Here is a tiny trained network, its code and every weight. The questions are about switching its units off for an input and a class, where a switched-off unit gives its printed mean instead of its output.

import numpy as np


def w(rows, s, z=0):
    codes = np.array(rows[::2]) - 128.0
    scale = np.full(codes.shape[1], s)
    scale[-1] = z or s
    return codes * scale


def f(y):
    return np.maximum(y, 0)


def log_softmax(a):
    a = a - a.max(-1, keepdims=True)
    return a - np.log(np.exp(a).sum(-1, keepdims=True))


def net(x, mask):
    res = np.array(x, float).reshape(1, 5) / 4 @ E
    y = f(res @ A[0][:, :-1].T + A[0][:, -1])
    res = res + np.where(mask, y, B[0][:, -1]) @ B[0][:, :-1]
    return log_softmax(res[-1] @ U[:, :-1].T + U[:, -1])


A, B = {}, {}
E = w([
[77,213,182,68,68,77,156,254],'x0',
[135,104,149,169,77,125,93,134],'x1',
[253,218,105,172,216,136,58,191],'x2',
[112,170,45,229,58,178,200,147],'x3',
[232,38,7,60,76,125,136,155],'x4',
],0.0081)
A[0] = w([
[169,196,113,145,162,173,44,144,137],'neuron 0',
[152,105,104,112,85,134,70,144,54],'neuron 1',
[98,164,93,113,135,115,148,181,85],'neuron 2',
[83,163,47,162,93,128,152,172,11],'neuron 3',
[166,86,84,99,99,117,172,161,85],'neuron 4',
[123,75,95,183,188,145,125,57,146],'neuron 5',
[217,164,137,137,139,148,48,146,139],'neuron 6',
[168,77,43,84,114,52,144,153,66],'neuron 7',
[173,89,167,142,140,173,132,5,119],'neuron 8',
[139,23,218,44,189,56,44,144,57],'neuron 9',
[92,192,212,190,162,149,126,60,90],'neuron 10',
[196,88,106,89,83,106,159,121,76],'neuron 11',
[135,188,157,103,64,49,149,147,92],'neuron 12',
[117,158,98,110,146,212,179,119,191],'neuron 13',
[94,141,116,129,88,178,147,172,113],'neuron 14',
[189,80,72,88,131,106,159,180,49],'neuron 15',
[77,97,155,75,61,132,138,44,97],'neuron 16',
[103,157,147,111,87,135,170,194,113],'neuron 17',
[105,155,157,103,140,106,166,207,32],'neuron 18',
[147,81,111,133,184,175,104,54,110],'neuron 19',
[94,201,178,111,138,129,133,108,8],'neuron 20',
[125,121,159,148,49,90,77,119,95],'neuron 21',
[110,115,170,42,139,105,82,154,99],'neuron 22',
[149,135,171,50,143,78,55,92,63],'neuron 23',
[143,147,172,83,112,71,137,133,78],'neuron 24',
[109,59,120,109,105,107,205,126,123],'neuron 25',
[122,147,48,224,82,154,223,163,57],'neuron 26',
[89,176,123,130,163,99,153,93,74],'neuron 27',
[149,129,56,99,128,181,117,178,31],'neuron 28',
[128,144,156,62,113,101,113,248,102],'neuron 29',
[154,45,147,174,184,189,126,101,113],'neuron 30',
[97,154,202,189,178,113,166,106,60],'neuron 31',
[163,93,104,156,108,115,78,85,44],'neuron 32',
[38,40,157,57,85,104,182,84,142],'neuron 33',
[218,170,122,152,211,92,89,209,145],'neuron 34',
[106,177,136,203,126,96,156,103,53],'neuron 35',
[137,87,164,95,117,52,206,254,78],'neuron 36',
[132,104,179,150,106,113,105,213,214],'neuron 37',
[81,148,73,194,91,197,171,172,120],'neuron 38',
],0.0099,0.0017)
B[0] = w([
[45,161,179,105,68,178,191,196,219],'neuron 0',
[81,115,167,87,109,115,126,134,162],'neuron 1',
[142,158,84,142,145,146,136,98,169],'neuron 2',
[215,126,136,191,160,136,85,120,185],'neuron 3',
[137,102,192,84,107,12,75,172,184],'neuron 4',
[139,221,52,104,112,145,118,78,214],'neuron 5',
[47,146,139,116,103,162,173,181,220],'neuron 6',
[77,111,148,112,128,52,125,113,200],'neuron 7',
[124,144,80,72,131,173,103,50,215],'neuron 8',
[229,57,95,243,246,144,112,170,237],'neuron 9',
[63,61,196,99,110,3,104,98,228],'neuron 10',
[109,116,170,96,102,71,94,139,185],'neuron 11',
[150,171,66,101,79,138,85,61,194],'neuron 12',
[175,103,120,144,151,140,134,124,163],'neuron 13',
[163,133,97,168,115,169,116,132,174],'neuron 14',
[91,104,197,67,143,78,93,150,193],'neuron 15',
[102,146,211,87,83,204,227,177,206],'neuron 16',
[152,165,105,127,124,146,94,72,196],'neuron 17',
[99,167,109,115,109,149,97,94,188],'neuron 18',
[132,190,49,118,86,108,111,78,212],'neuron 19',
[146,103,132,122,99,83,96,109,182],'neuron 20',
[124,159,111,123,120,116,133,140,162],'neuron 21',
[213,116,68,185,140,133,96,145,187],'neuron 22',
[221,76,124,218,203,147,149,139,195],'neuron 23',
[175,174,109,146,158,131,121,102,168],'neuron 24',
[93,161,173,162,127,108,197,160,187],'neuron 25',
[158,79,115,185,194,150,95,158,223],'neuron 26',
[125,83,140,134,143,105,118,144,160],'neuron 27',
[114,87,172,133,127,97,151,114,173],'neuron 28',
[87,169,29,117,110,152,124,40,213],'neuron 29',
[170,184,57,103,84,151,100,63,206],'neuron 30',
[118,60,169,65,70,85,92,136,201],'neuron 31',
[117,146,142,121,76,140,96,115,179],'neuron 32',
[94,143,204,145,92,203,231,179,240],'neuron 33',
[36,156,195,158,96,171,243,198,248],'neuron 34',
[149,93,156,133,165,63,105,137,180],'neuron 35',
[133,148,64,75,83,160,62,50,206],'neuron 36',
[111,115,90,61,104,159,116,107,181],'neuron 37',
[221,106,96,205,197,137,104,182,208],'neuron 38',
],0.0068,0.012)
U = w([
[74,166,163,128,99,227,221,188,227],'0',
[135,202,69,96,99,179,82,57,75],'1',
[210,82,113,204,176,164,107,170,180],'2',
[91,87,169,83,107,9,92,137,2],'3',
],0.014,0.00079)

Each question gives the input, the list of numbers given to net, and the class t.
The units are the neurons (one row each of A and B). Each row of codes is followed by its name. A weight is (code - 128) times the scale printed after its matrix; where a second scale follows, it is the last column's (A, B and U).
mask holds one flag per neuron, in row order. A switched-off neuron (its flag False) gives its mean, the last column of its row in B, instead of its output. The means were averaged over made-up inputs and are rounded, as every weight is.
A unit's drop is (log p(t) with every unit on - log p(t) with that unit switched off) / (log p(t) with every unit on - log p(t) with every unit switched off).
most important unit: the unit with the biggest drop
top k neurons: the k neurons with the biggest drops, biggest first
drop when u is switched off: that unit's drop, to one decimal
input [-5,7,4,0,5], class 1: most important unit : neuron 10
input [6,4,1,6,4], class 1: top 3 neurons : (neuron 9; neuron 36; neuron 29)
input [8,-8,2,1,7], class 1: top 2 neurons : (neuron 29; neuron 36)
input [-8,4,5,-8,-5], class 1: top 2 neurons : (neuron 8; neuron 19)
input [-4,-4,2,5,1], class 2: top 2 neurons : (neuron 26; neuron 29)
input [-5,-1,4,-4,-6], class 3: top 2 neurons : (neuron 10; neuron 31)
input [7,-6,2,-3,-8], class 3: top 2 neurons : (neuron 10; neuron 31)
input [0,-1,8,8,0], class 0: top 4 neurons : (neuron 34; neuron 0; neuron 9; neuron 6)
input [-1,6,6,4,-7], class 3: top 2 neurons : (neuron 10; neuron 33)
input [2,2,6,-5,-2], class 0: top 2 neurons : (neuron 34; neuron 0)
input [5,-1,-3,5,2], class 1: top 2 neurons : (neuron 9; neuron 36)
input [-6,8,-7,-4,-2], class 0: top 2 neurons : (neuron 33; neuron 16)
input [-5,6,0,7,-3], class 2: top 2 neurons : (neuron 38; neuron 26)
input [6,8,7,-3,1], class 0: most important unit : neuron 34
input [-2,5,6,5,-1], class 0: drop when neuron 9 is switched off : 0.1
input [-2,0,3,3,-2], class 0: drop when neuron 22 is switched off : 0.4
input [2,-6,-1,4,8], class 3: drop when neuron 27 is switched off : 0.0
